Below is a small trained network, with its code and all its weights. Each question gives an input and a class and asks what happens when units are switched off, that is, made to give their printed mean instead of their output.

import numpy as np


def w(rows, s, z=0):
    codes = np.array(rows[::2]) - 128.0
    scale = np.full(codes.shape[1], s)
    scale[-1] = z or s
    return codes * scale


def f(y):
    return y / 2 * (1 + np.tanh(0.7978845608 * (y + 0.044715 * y**3)))


def log_softmax(a):
    a = a - a.max(-1, keepdims=True)
    return a - np.log(np.exp(a).sum(-1, keepdims=True))


def net(x, mask):
    res = np.array(x, float).reshape(1, 6) / 4 @ E
    y = f(res @ A[0][:, :-1].T + A[0][:, -1])
    res = res + np.where(mask, y, B[0][:, -1]) @ B[0][:, :-1]
    return log_softmax(res[-1] @ U[:, :-1].T + U[:, -1])


A, B = {}, {}
E = w([
[189,141,139,204,158,133,88],'x0',
[50,182,6,96,196,204,104],'x1',
[154,2,82,233,42,209,105],'x2',
[100,108,137,124,158,116,122],'x3',
[79,126,92,111,100,75,182],'x4',
[104,145,146,171,127,124,78],'x5',
],0.0083)
A[0] = w([
[97,35,76,181,102,202,144,90],'N0',
[100,167,160,199,122,231,97,253],'N1',
[101,202,40,135,169,225,125,81],'N2',
[114,246,144,96,184,131,156,82],'N3',
[101,142,26,125,207,174,95,118],'N4',
[157,77,254,133,125,134,133,138],'N5',
],0.0089,0.0046)
B[0] = w([
[188,87,118,37,136,111,24,232],'N0',
[181,150,132,76,120,95,151,231],'N1',
[57,129,189,151,70,184,178,250],'N2',
[171,110,95,42,135,103,51,255],'N3',
[106,141,171,172,78,179,161,248],'N4',
[67,11,110,193,71,123,135,238],'N5',
],0.012,0.0076)
U = w([
[72,135,156,239,129,123,228,254],'0',
[188,159,18,92,255,78,23,2],'1',
],0.0076,0.0029)

Each question gives the input, the list of numbers given to net, and the class t.
The units are the neurons (one row each of A and B). Each row of codes is followed by its name. A weight is (code - 128) times the scale printed after its matrix; where a second scale follows, it is the last column's (A, B and U).
mask holds one flag per neuron, in row order. A switched-off neuron (its flag False) gives its mean, the last column of its row in B, instead of its output. The means were averaged over made-up inputs and are rounded, as every weight is.
A unit's drop is (log p(t) with every unit on - log p(t) with that unit switched off) / (log p(t) with every unit on - log p(t) with every unit switched off).
most important unit: the unit with the biggest drop
k most important neurons: the k neurons with the biggest drops, biggest first
drop when u is switched off: that unit's drop, to one decimal
input [-3,-6,-8,-6,4,4], class 1: most important unit => N3
input [-6,8,-7,1,-4,-7], class 0: 3 most important neurons => (N2 N4 N0)
input [5,5,-5,-8,8,-7], class 0: 2 most important neurons => (N2 N0)
input [-3,-7,8,-7,3,3], class 1: 3 most important neurons => (N0 N2 N4)
input [-5,4,6,0,7,5], class 1: 2 most important neurons => (N0 N5)
input [6,0,3,-5,-5,3], class 1: 3 most important neurons => (N2 N4 N1)
input [7,2,1,3,-5,-8], class 0: 2 most important neurons => (N3 N0)
input [4,8,-8,6,-2,5], class 0: 2 most important neurons => (N2 N4)
input [2,-2,7,-5,3,-6], class 1: drop when N0 is switched off => 0.2
input [4,4,-2,2,0,1], class 0: drop when N4 is switched off => 0.1
input [5,5,8,-1,8,-1], class 1: drop when N0 is switched off => 3.6
input [-5,7,0,-7,-6,6], class 0: drop when N3 is switched off => 0.0
